Each row has a name. After each piece below comes the name of the row it's from, unless a question asks for something else. Each question is about the rows just above it. Some pieces are copies with a little noise.

k428: [ 58 -74   0 -51]
k954: [ 33  34  24 -78]
k882: [83 22 53 47]
k656: [ 50 -34 -36  19]
k220: [  4 -22 -34   6]
k951: [-22 -48   4  33]
k8: [49 15  3 63]
k15: [ 43  68 -29 -30]
Shared by k656 and k220: -> [-34]
[  4 -22 -34] is in which row? -> k220
[49 16  3 63] -> k8
Which row holds [ 33  34  24 -78]? -> k954

k870: [-1 -2 -7 -4 64]
k448: [-1 -3 62 68 66]
k865: [ 0 39 66 73 66]
k682: [-6 51 67 76 66]
k555: [ 0 -6  4 54 67]
k938: [-1 45 65 74 66]
k931: [-1 -7 -3 63 66]
k985: [ 4 53  3 26 65]
k795: [12 52 67 76 65]
Which value is in both k682 and k938? -> [66]
[-1 -2 -7 -4] -> k870
The one value in k865 and k938: -> [66]
[-6 50 66 77 67] -> k682
[ 4 54] -> k555

k414: [  7 -19   5  -5  -2  38  45  -5  47  15  29  21  19 -32   4]
k202: [-18   1 -14   8 -26  30  26 -26  31 -12  29   0   2  -6 -16]
k130: [ 67  -9  32   1  64  30  53  48  12  77  14  10  68 -36  27]
k30: [  9 -44  27 -42  13 -33 -25  22   6  -1 -38  46 -31 -24  39]
k180: [ 36 -39  33 -29  35   4  22  33  26  37  -9  42  15 -42  38]
k55: [ 31 -12  29   0   2  -4 -56  60 -52  26 -71  23 -15  -3  50]
[ 36 -40  33 -28  35   4  22  33  27  37  -9  42  14 -42  39] -> k180
[ 31 -12  29   0   2  -6] -> k202

k116: [ 23 -53 -10   1  -7  15 -29   7 -17  38 -24  11 -10  17 -11 -17 -19 -29
 -29  26 -20  35 -34  -4  -5]
k314: [  5  11 -12   8   0  13  20 -16  -7  10 -21  -4   3   4   0  31  42  20
   9 -24  15  26 -17 -25  12]
k566: [ 37 -49 -50  14  35  43 -30  24 -43  40 -29  34  30  66  -6 -29 -13  39
  20 -21  -5 -27  38  12  -7]
k936: [ 18 -26  12  -8 -26  23   9  -9 -13  27 -24   6 -10  11 -18  13   4 -34
 -25  22  -5  38 -42 -13   4]
k87: [  4  -1  23   8 -11 -15  -6  -2   8   4  14 -26  -1 -33  -1  35  10 -48
 -17  26  11  10 -30  -5   8]
k729: [-26   6  85 -53 -68 -20  11   7  37 -39  37  20 -60 -35 -28  37  10 -18
  15   3  27 -47  23  12   8]
k541: [ 31  42  18   9 -24  15   5  -2   8 -10   3   4  -5   5  -1  25 -10 -55
 -10  33  11 -22  -9  13   4]
The row with [ 23 -53 -10   1  -7  15 -29   7 -17  38 -24  11 -10  17 -11 -17 -19 -29
 -29  26 -20  35 -34  -4  -5] is -> k116
[ 36 -50 -50  15  35  42 -29  25 -43  41 -31  34  30  66  -5 -30 -12  38
  20 -20  -5 -27  38  12  -6] -> k566
[ 10 -30  -5] -> k87
[  6  12 -12   7  -1  14  20 -17  -7  10 -20  -5   3   4   0  31  42  19
  10 -24  14  24 -18 -24  12] -> k314
[ 31  42  20   9 -24  15] -> k314
[ -4   3   4   0  31  42  20   9 -24  15  26 -17] -> k314
[ 23 -53 -10   1  -7  15 -29   7 -17  38 -24  11 -10  17 -11 -17 -19 -28
 -28  27 -19  35 -34  -4  -5] -> k116

k757: [-11 -79 -31  19 -10 -37]
k720: [ -9  29  11 -12   3 -18]
k293: [ 42  19   7  -4   0 -12]
k297: [23  7  5  6 -2 -9]
k946: [13 54 -1 23 27 10]
k232: [ -9 -50  -7 -13  -6 -10]
k574: [ -6 -16 -12  10  -4 -10]
k612: [ -2   8   7 -10   1  10]
k340: [ 88  34  19   5   3 -26]
k952: [-4 15  0 23  8  4]
k826: [-10   3   0  18   5  23]
k861: [-10 -57 -12  -4  -7 -17]
[-4 16 -1 24  7  4] -> k952
Shared by k340 and k720: -> [3]
The row with [-10   1] is -> k612
Shared by k297 and k720: -> [-9]
[-10 -57] -> k861

k678: [-19   1  45  -2   6  -8]
k265: [ 72  22 -41  84 -53  20]
k833: [-15 -43  52 -32  13 -34]
k765: [ 72  22 -41  84 -13  80]
k438: [-28  61  20 -19  64 -17]
k984: [ 45 -32  -2  29 -34  27]
k950: [ 21  29 -12   0  29  10]
k325: [-10 -18  39 -18  15 -20]
k892: [ 39 -12  -4  29 -23  28]
k273: [ 2  5 20  1 12 -1]
k766: [-39  50  41 -10  43  19]
[-10 -18  39 -18  15 -20] -> k325
Which value is in both k273 and k265? -> [20]
[-15 -44  53 -31  14 -35] -> k833

k763: [-15 -25  14  -7  49  16 -10  50   6  31  -1  19 -31  27   6  -3  -2  -2
  19 -21  19 -34  21  -9  -9 -26 -14   0  38  13  -6   7   1  -4  14  -5
   7  13  11]
k175: [-15 -28  14  -6  55  13  -9  50   0  29  -4  22 -31  28   7  -3  -2  -7
  21 -25  16 -34  23 -13 -10 -27 -18   0  41  13  -4   5  -1  -3  18 -10
   5  10   7]
k217: [ -7  -9   5  -4  17  34 -17  50  35  38  12   7 -29  27  -6   2  -4  29
  13   1  45 -34  13  11  -4 -31   1  -3  31  15 -15  19  14 -10 -21  20
  13  28  32]
k851: [ -9 -14   8  -6  28  29 -15  48  27  34   7  11 -30  28  -3   0  -3  21
  15  -5  38 -35  16   5  -6 -31  -4  -3 -15  15 -11  16   9  -8 -10  12
  12  24  24]
k932: [-15 -26  14  -7  53  13  -9  48   2  30  -2  21 -31  29   5  -3   0  -6
  20 -23  17 -35  22 -12  -9 -27 -18   0  39  13  -5   6  -1  -3  17  -8
   6  12   9]
k323: [ -9 -14   8  -6  28  29 -15  48  27  34   7  11 -30  28  -3   0  -3  21
  24  -5  38 -35  16   5  -6 -31  -4  -3  33  15 -11  16   9  -8 -10  12
  12  24  24]
k691: [-11 -20  10  -6  35  24 -13  50  19  33   5 -14 -31  28   1   0  -2  12
  16 -11  30 -35  17   0  -7 -28  -9  -3  35  14  -9  12   6  -6  -2   6
  10  21  19]
[ 16 -34  23 -13] -> k175
[-11 -20  10  -6  35  24 -13  50  19  33   5 -14 -31  28   1   0  -2  12
  16 -11  30 -35  17   0  -7 -28  -9  -3  35  14  -9  12   6  -6  -2   6
  10  21  19] -> k691
[-15 -28  14  -6  55  13  -9  50   0  29  -4  22 -31  28   7  -3  -2  -7
  21 -25  16 -34  23 -13 -10 -27 -18   0  41  13  -4   5  -1  -3  18 -10
   5  10   7] is in which row? -> k175

k45: [ -2  41  -4   0  -2 -36  38  39   2  34  -5  -8  37   4  -7  37  41  -3]
k926: [-13  53 -14 -12 -13   1  11  11 -10  10 -19 -26  42  -9 -21  38  55  -9]
k23: [  1  50   1   1   0 -61  22  23   1  19   0   5  43   1   1  42  50   0]
k968: [ 18 -39  21  15  18 -20 -10  -8  13  -8  27  45 -31  10  32 -28 -41  15]
k310: [ -6  30  -6  -5  -7 -90 -18 -24  -7 -19   0   8  26  -4   1  24  30 -12]
k978: [ 18   0  20  16  18 -43  -1   1  14   1  27  49   1  11  33   0  -1  15]
k306: [-15   7 -15 -15 -14  43   1   1 -13  -1 -23 -38   5 -13 -26   5   8  -8]
[ -6  31  -6  -5  -6 -90 -17 -25  -7 -19   0   8  26  -4   0  24  31 -12] -> k310
[49  1] -> k978
[-13  53 -14 -13 -14   1  12  11 -10  11 -19 -25  42  -9 -22  38  55  -9] -> k926

k904: [ 27  36  27  36  10 -21]
k19: [33 44 32 14 45 26]
k803: [ 3 14 45 17 44 26]
k643: [33 40 43 40 50 63]
k825: [64 66 33 63 37 62]
k878: [19 21 32 25 32 29]
k372: [41 46 46 46 58 82]
The one value in k878 and k19: -> [32]
[41 46 46 45 58 82] -> k372
[64 67 33 63 37 62] -> k825
[14 45 17 44 26] -> k803
The row with [41 46] is -> k372

k901: [ 14  20   9 -24 -50  -4  11]
k377: [ 19  20  17 -24 -50  -4  11]
k89: [ 23  22   1  19 -39 -42  46]
k338: [ 11  24  23 -40 -55   9  -1]
k399: [  9  15  14 -22 -37   1   4]
k693: [ 20  23 -17  38  30 -21  15]
k771: [-25 -12   0 -23  39  46 -50]
k81: [-17  -4   5   8  19  38 -39]
The one value in k89 and k338: -> [23]
[ 15  20   9 -23 -50  -4  11] -> k901
The one value in k89 and k377: -> [19]
[ 18  20  17 -25 -49  -5  10] -> k377
Shared by k89 and k693: -> [23]

k838: [-1 -1  5  1  3 -1  3  0 -3 -6  2  2]
k496: [-5  4  1  7  2  1  2 -3 -5  4  4 -1]
k206: [ 3  4  1 -5 -3  1 -7  1  4  2  1 -1]
k249: [-2 -5 -5  1 -5  2 -7 -1  1  4  1 -4]
k352: [-5  3  2  7  2  1  3 -3 -5  3  3  0]
k360: [  3  -1  40 -50 -66 -33  -7  76 -35 -50  46  57]
k697: [  7  -2  -6 -10  -7   0 -13   3   8  -1  -4  -4]
k706: [  4 -11  -9  -3  -4  -1  -1  -1   5  -6  -9  -2]
[-1 -2  5  1  2 -1  2  2 -2 -6  2  3] -> k838
The one value in k352 and k360: -> [3]
Which row holds [-5  4  4 -1]? -> k496

k223: [ 83   1  -7 -65  22  25  39]
k812: [52 15 -4 32  1 -3  9]
k222: [-49 -17  61 -17  -7   1   2]
Which value is in both k812 and k223? -> [1]
The one value in k812 and k222: -> [1]
Shared by k222 and k812: -> [1]

k329: [ -2   2   1   6   0 -50   7]
k754: [ -7   6  -2  16   4 -69   6]
k958: [  0  -7  16  -2   4 -26   7]
k153: [ -7   6  -2  16   0 -69   6]
[-2 16  4] is in which row? -> k754
[2 1 6] is in which row? -> k329
[ -2   3   0   7   0 -50   8] -> k329

k719: [ 11   4 -20 -11 -16 -11  27 -18  29 -18  13  41 -23  33]
k12: [ 24  44 -34 -50 -49 -48  43 -42  40 -56  44  24 -55 -10]
k975: [ 10  11 -11 -13  -8  -8  23 -12  22 -11  26  21 -13  17]
k258: [ 24  44 -34 -50 -49 -48  43 -42  40 -56  44  24 -12  29]
k531: [-35 -66 -13  17  46  44  27  13  14  46  21  31  33  -6]
Where do [ -8  -8  23 -12] appear? -> k975
[ 12   4 -20 -11 -17 -11  27 -18  30 -18  13  42 -24  32] -> k719
Which value is in both k975 and k258? -> [-12]
[ 24  45 -34 -52 -48 -49  42 -43  40 -54  46  24 -13  30] -> k258
The one value in k258 and k531: -> [44]
Where do [-13  -8  -8  23 -12  22 -11  26] appear? -> k975
[ 25  44 -35 -51 -50 -48  43 -43  42 -55  44  24 -54  -8] -> k12

k421: [ 17 -15  -6  14   2  40]
k188: [ 17  29 -60  13 -60  30]
k165: [ 17 -61  30 -60  29  14]
k750: [ 17 -60 -59  15   2  30]
k747: [ 14 -60  29  14   2  65]
The one value in k421 and k188: -> [17]
[ 17 -60 -59  15   2  30] -> k750
[ 18 -60 -59  15   3  29] -> k750
[ 18  28 -60  13 -59  31] -> k188
[ 17 -15  -6  14   2  40] -> k421
Shared by k188 and k421: -> [17]
The row with [-60  29  14   2  65] is -> k747

